Below is a small trained network, with its code and all its weights. Each question gives an input and a class and asks what happens when units are switched off, that is, made to give their printed mean instead of their output.

import numpy as np


def w(rows, s, z=0):
    codes = np.array(rows[::2]) - 128.0
    scale = np.full(codes.shape[1], s)
    scale[-1] = z or s
    return codes * scale


def f(y):
    return np.maximum(y, 0)


def log_softmax(a):
    a = a - a.max(-1, keepdims=True)
    return a - np.log(np.exp(a).sum(-1, keepdims=True))


def net(x, mask):
    res = np.array(x, float).reshape(1, 6) / 4 @ E
    y = f(res @ A[0][:, :-1].T + A[0][:, -1])
    res = res + np.where(mask, y, B[0][:, -1]) @ B[0][:, :-1]
    return log_softmax(res[-1] @ U[:, :-1].T + U[:, -1])


A, B = {}, {}
E = w([
[128,128,128,128,127,129,128,127],'x0',
[153,114,115,202,140,146,30,108],'x1',
[133,140,247,123,147,111,112,96],'x2',
[128,128,128,128,129,127,128,129],'x3',
[128,128,128,128,130,129,128,127],'x4',
[72,229,140,177,93,182,151,152],'x5',
],0.011)
A[0] = w([
[119,116,134,128,126,135,122,128,108],'n0',
[127,110,175,50,145,112,181,123,232],'n1',
[129,120,133,116,116,139,136,122,177],'n2',
[132,143,154,143,128,135,136,129,95],'n3',
[99,200,23,185,105,168,167,147,128],'n4',
[158,65,226,60,162,103,85,95,127],'n5',
[132,128,124,149,118,139,121,133,115],'n6',
[131,133,119,125,126,136,146,144,137],'n7',
[115,172,65,158,112,157,151,135,132],'n8',
[125,144,102,183,127,120,55,131,139],'n9',
[142,101,89,109,132,123,123,139,175],'n10',
[123,155,107,119,110,125,216,161,206],'n11',
[140,105,66,106,128,111,123,124,187],'n12',
[158,94,158,167,123,142,67,111,118],'n13',
[107,128,156,86,150,92,153,124,187],'n14',
[146,71,45,98,142,120,128,133,213],'n15',
[105,209,251,176,111,148,131,140,2],'n16',
[129,119,118,205,145,127,38,131,139],'n17',
[124,127,119,168,135,123,70,122,134],'n18',
[105,163,95,68,118,142,242,142,252],'n19',
[147,96,179,100,153,109,112,118,145],'n20',
[129,131,117,172,136,121,67,119,134],'n21',
[133,87,71,97,129,114,113,145,183],'n22',
[139,126,131,133,129,130,133,125,121],'n23',
[148,66,30,96,135,116,130,131,216],'n24',
[108,184,210,165,113,142,134,125,32],'n25',
[135,141,125,106,113,121,175,124,236],'n26',
[132,118,147,106,134,112,141,135,172],'n27',
[141,147,83,196,101,162,111,126,97],'n28',
[164,73,170,186,137,138,5,87,120],'n29',
[121,135,113,136,119,140,132,137,132],'n30',
],0.012,0.0034)
B[0] = w([
[124,133,128,132,136,118,129,134,130],'n0',
[157,129,175,86,125,200,207,174,218],'n1',
[126,128,129,120,121,125,141,137,145],'n2',
[135,125,120,139,129,115,148,120,149],'n3',
[74,128,134,112,140,181,24,177,231],'n4',
[148,135,164,32,120,156,57,191,235],'n5',
[131,128,135,143,125,147,122,132,141],'n6',
[114,126,124,123,123,116,118,125,146],'n7',
[93,125,135,123,130,162,66,153,190],'n8',
[155,128,150,197,130,179,106,138,184],'n9',
[137,133,125,149,127,110,162,107,163],'n10',
[65,135,110,65,132,88,111,113,211],'n11',
[132,121,127,156,130,115,168,89,173],'n12',
[134,131,123,108,122,73,63,118,185],'n13',
[142,125,161,106,121,179,171,148,183],'n14',
[149,132,115,167,130,91,202,88,197],'n15',
[161,117,103,186,131,67,229,58,238],'n16',
[126,136,94,229,144,143,51,113,203],'n17',
[128,136,108,188,139,133,85,126,172],'n18',
[46,120,93,28,118,62,118,110,249],'n19',
[148,136,155,72,128,145,111,170,186],'n20',
[125,132,107,199,135,131,83,128,176],'n21',
[144,138,132,163,123,101,170,90,177],'n22',
[125,126,127,125,128,131,124,124,130],'n23',
[152,128,120,178,127,85,208,83,205],'n24',
[144,123,108,175,128,90,192,79,203],'n25',
[101,132,121,82,122,116,155,130,182],'n26',
[128,128,145,117,127,160,147,139,160],'n27',
[142,128,149,168,126,211,105,148,177],'n28',
[140,113,114,80,120,44,3,104,233],'n29',
[119,129,128,127,135,132,111,139,147],'n30',
],0.028,0.013)
U = w([
[122,114,119,122,119,105,254,79,250],'0',
[90,118,123,60,126,100,32,165,164],'1',
[213,110,104,220,148,103,142,57,50],'2',
[115,133,141,166,150,252,71,198,68],'3',
[142,122,204,72,121,222,139,232,113],'4',
],0.0063,0.0016)

Each question gives the input, the list of numbers given to net, and the class t.
The units are the neurons (one row each of A and B). Each row of codes is followed by its name. A weight is (code - 128) times the scale printed after its matrix; where a second scale follows, it is the last column's (A, B and U).
mask holds one flag per neuron, in row order. A switched-off neuron (its flag False) gives its mean, the last column of its row in B, instead of its output. The means were averaged over made-up inputs and are rounded, as every weight is.
A unit's drop is (log p(t) with every unit on - log p(t) with that unit switched off) / (log p(t) with every unit on - log p(t) with every unit switched off).
unit that matters most: the unit with the biggest drop
k most important neurons: the k neurons with the biggest drops, biggest first
drop of u: that unit's drop, to one decimal
input [7,1,4,-6,-4,1], class 2: most important neuron	[n19]
input [7,0,8,4,5,2], class 0: 2 most important neurons	[n16, n17]
input [3,8,0,-2,-2,6], class 3: 2 most important neurons	[n4, n28]
input [5,-3,1,8,-5,-4], class 4: 2 most important neurons	[n16, n5]
input [3,-1,0,-2,7,-1], class 0: 3 most important neurons	[n4, n5, n29]
input [-8,8,-7,0,-2,1], class 3: 3 most important neurons	[n4, n16, n28]
input [7,3,1,2,-5,7], class 2: 3 most important neurons	[n16, n25, n5]
input [2,7,-7,-6,-7,1], class 3: 2 most important neurons	[n4, n16]
input [8,-8,1,4,-3,-4], class 4: 3 most important neurons	[n16, n1, n5]
input [-1,-8,0,4,8,-2], class 0: 2 most important neurons	[n4, n19]
input [-1,4,-5,6,6,1], class 3: 2 most important neurons	[n16, n4]
input [-3,8,0,7,2,5], class 3: drop of n4	0.3
input [3,8,-6,1,-7,-1], class 2: drop of n23	0.0
input [-1,1,-8,3,4,-7], class 2: unit that matters most	n19
input [3,0,5,6,-6,4], class 0: drop of n17	0.1
